Below is a small trained network, with its code and all its weights. Each question gives an input and a class and asks what happens when units are switched off, that is, made to give their printed mean instead of their output.

import numpy as np


def w(rows, s, z=0):
    codes = np.array(rows[::2]) - 128.0
    scale = np.full(codes.shape[1], s)
    scale[-1] = z or s
    return codes * scale


def f(y):
    return y / 2 * (1 + np.tanh(0.7978845608 * (y + 0.044715 * y**3)))


def log_softmax(a):
    a = a - a.max(-1, keepdims=True)
    return a - np.log(np.exp(a).sum(-1, keepdims=True))


def net(x, mask):
    res = np.array(x, float).reshape(1, 4) / 4 @ E
    y = f(res @ A[0][:, :-1].T + A[0][:, -1])
    res = res + np.where(mask, y, B[0][:, -1]) @ B[0][:, :-1]
    return log_softmax(res[-1] @ U[:, :-1].T + U[:, -1])


A, B = {}, {}
E = w([
[141,140,125,139,120,136,121],'x0',
[148,201,166,151,215,23,39],'x1',
[216,2,49,137,119,67,46],'x2',
[175,125,199,13,75,193,66],'x3',
],0.011)
A[0] = w([
[109,135,183,88,53,253,197,137],'n1',
[66,205,210,187,134,74,185,188],'n2',
[131,71,137,69,35,202,150,158],'n3',
[222,57,52,57,49,155,126,131],'n4',
[83,87,21,228,84,141,248,213],'n5',
[53,234,235,118,114,161,214,254],'n6',
[145,152,184,97,139,81,57,168],'n7',
[182,204,221,35,176,81,10,48],'n8',
[79,82,34,203,90,154,227,167],'n9',
[230,19,45,193,148,50,56,150],'n10',
[26,192,175,76,93,230,202,189],'n11',
[96,173,96,251,234,1,141,131],'n12',
],0.0097,0.0077)
B[0] = w([
[177,190,176,28,189,111,152,215],'n1',
[68,178,84,193,106,225,148,206],'n2',
[174,92,193,28,74,155,152,203],'n3',
[113,35,131,65,74,147,183,208],'n4',
[51,190,47,116,140,65,37,236],'n5',
[91,246,140,129,160,163,119,251],'n6',
[90,162,89,168,166,75,131,176],'n7',
[26,128,30,103,114,48,96,194],'n8',
[70,97,58,57,125,50,59,215],'n9',
[230,64,171,78,199,71,121,248],'n10',
[173,219,149,120,194,96,115,236],'n11',
[237,165,207,195,176,160,232,228],'n12',
],0.011,0.021)
U = w([
[39,211,49,86,108,100,54,82],'0',
[231,173,203,68,158,116,177,198],'1',
[106,44,34,91,118,10,49,79],'2',
[169,39,172,40,36,195,153,3],'3',
[132,172,138,225,129,197,197,61],'4',
],0.011,0.0049)

Each question gives the input, the list of numbers given to net, and the class t.
The units are the neurons (one row each of A and B). Each row of codes is followed by its name. A weight is (code - 128) times the scale printed after its matrix; where a second scale follows, it is the last column's (A, B and U).
mask holds one flag per neuron, in row order. A switched-off neuron (its flag False) gives its mean, the last column of its row in B, instead of its output. The means were averaged over made-up inputs and are rounded, as every weight is.
A unit's drop is (log p(t) with every unit on - log p(t) with that unit switched off) / (log p(t) with every unit on - log p(t) with every unit switched off).
The circuit of an input: a set's keep is (log p(t) with only the set's units on - log p(t) with every unit switched off) / (log p(t) with every unit on - log p(t) with every unit switched off). Starting from all 12 units, units are removed one at a time, each time the one whose removal leaves the highest keep (on an exact tie, the one counted first), for as long as the keep stays at least 0.8.
circuit, biggest first: the units of the circuit, biggest drop first
most important unit: the unit with the biggest drop
top k neurons: the k neurons with the biggest drops, biggest first
drop when u is switched off: that unit's drop, to one decimal
input [-2,-1,1,-7], class 2: circuit, biggest first => n6
input [3,1,-3,7], class 0: top 3 neurons => n8; n12; n10
input [-6,8,0,-6], class 4: top 2 neurons => n2; n1
input [4,6,4,-8], class 1: top 2 neurons => n12; n10
input [1,-8,-1,0], class 0: top 3 neurons => n5; n12; n9
input [-2,-8,1,-6], class 2: top 2 neurons => n6; n9
input [3,0,2,8], class 3: top 3 neurons => n5; n3; n9
input [-5,-5,0,-4], class 0: top 2 neurons => n10; n5
input [0,0,-5,-5], class 0: top 2 neurons => n5; n9
input [-5,1,-2,-6], class 4: top 2 neurons => n12; n8
input [6,-4,1,4], class 3: top 2 neurons => n4; n12
input [5,4,-5,5], class 0: drop when n9 is switched off => 0.0
input [1,8,-3,-1], class 4: drop when n12 is switched off => 0.6
input [7,3,0,-4], class 4: drop when n11 is switched off => 0.1
input [6,7,-6,3], class 0: most important unit => n8
